Here is a tiny trained network, its code and every weight. The questions are about switching its units off for an input and a class, where a switched-off unit gives its printed mean instead of its output.

import numpy as np


def w(rows, s, z=0):
    codes = np.array(rows[::2]) - 128.0
    scale = np.full(codes.shape[1], s)
    scale[-1] = z or s
    return codes * scale


def f(y):
    return np.maximum(y, 0)


def log_softmax(a):
    a = a - a.max(-1, keepdims=True)
    return a - np.log(np.exp(a).sum(-1, keepdims=True))


def net(x, mask):
    res = np.array(x, float).reshape(1, 4) / 4 @ E
    y = f(res @ A[0][:, :-1].T + A[0][:, -1])
    res = res + np.where(mask, y, B[0][:, -1]) @ B[0][:, :-1]
    return log_softmax(res[-1] @ U[:, :-1].T + U[:, -1])


A, B = {}, {}
E = w([
[113,121,142,134,131,147,137],'x0',
[113,167,21,219,246,130,159],'x1',
[223,178,61,62,97,198,223],'x2',
[176,38,29,139,58,244,2],'x3',
],0.0096)
A[0] = w([
[142,64,43,146,107,189,99,49],'N1',
[76,183,215,129,91,23,161,4],'N2',
[68,75,142,227,146,26,89,106],'N3',
[205,126,139,108,127,159,143,48],'N4',
[184,87,233,2,45,102,161,85],'N5',
[140,151,89,173,176,102,244,89],'N6',
[122,137,67,133,109,172,106,21],'N7',
[72,171,166,125,110,83,156,142],'N8',
[70,165,40,167,146,125,124,39],'N9',
[123,64,186,99,41,154,5,123],'N10',
[94,136,138,102,121,104,51,90],'N11',
[94,247,70,116,145,105,176,98],'N12',
[114,141,45,246,209,126,104,77],'N13',
[153,141,93,149,138,194,111,9],'N14',
[102,90,137,216,89,124,73,91],'N15',
],0.011)
B[0] = w([
[189,222,164,146,46,159,188,194],'N1',
[118,132,50,117,33,219,61,207],'N2',
[199,255,231,184,79,173,173,223],'N3',
[150,117,52,39,57,199,107,148],'N4',
[201,173,186,213,70,143,198,242],'N5',
[96,105,101,99,225,42,107,200],'N6',
[161,190,225,172,125,102,148,150],'N7',
[206,160,159,175,105,172,121,202],'N8',
[71,38,45,100,149,211,105,160],'N9',
[60,64,61,81,192,114,53,251],'N10',
[112,112,111,112,188,114,128,160],'N11',
[111,73,89,84,163,65,195,191],'N12',
[155,201,124,191,69,157,120,211],'N13',
[222,148,233,132,157,52,221,148],'N14',
[51,91,113,56,132,111,70,175],'N15',
],0.0093,0.016)
U = w([
[128,170,86,103,84,208,131,252],'0',
[148,200,135,143,124,105,254,100],'1',
[65,62,66,35,207,54,106,46],'2',
],0.011,0.0028)

Each question gives the input, the list of numbers given to net, and the class t.
The units are the neurons (one row each of A and B). Each row of codes is followed by its name. A weight is (code - 128) times the scale printed after its matrix; where a second scale follows, it is the last column's (A, B and U).
mask holds one flag per neuron, in row order. A switched-off neuron (its flag False) gives its mean, the last column of its row in B, instead of its output. The means were averaged over made-up inputs and are rounded, as every weight is.
A unit's drop is (log p(t) with every unit on - log p(t) with that unit switched off) / (log p(t) with every unit on - log p(t) with every unit switched off).
The circuit of an input: a set's keep is (log p(t) with only the set's units on - log p(t) with every unit switched off) / (log p(t) with every unit on - log p(t) with every unit switched off). Starting from the 12 units with the biggest drops (on a tie, the unit counted first), units are removed one at a time, each time the one whose removal leaves the highest keep (on an exact tie, the one counted first), for as long as the keep stays at least 0.8.
circuit, biggest first: the units of the circuit, biggest drop first
top k neurons: the k neurons with the biggest drops, biggest first
drop of u: that unit's drop, to one decimal
input [-5,-6,-4,-5], class 0: circuit, biggest first : N2
input [5,2,3,2], class 1: top 4 neurons : N2, N10, N9, N15
input [-8,4,6,1], class 1: top 4 neurons : N10, N15, N2, N14
input [0,-7,4,-1], class 1: top 2 neurons : N5, N2
input [-5,-7,4,-1], class 1: top 2 neurons : N5, N2
input [-8,-1,-6,-3], class 0: top 2 neurons : N2, N5
input [-3,6,4,2], class 1: top 2 neurons : N10, N2
input [0,-8,-6,-8], class 0: drop of N2 : 2.6
input [-8,-4,-7,-8], class 0: drop of N2 : 2.3
input [7,1,3,8], class 1: drop of N1 : 0.5
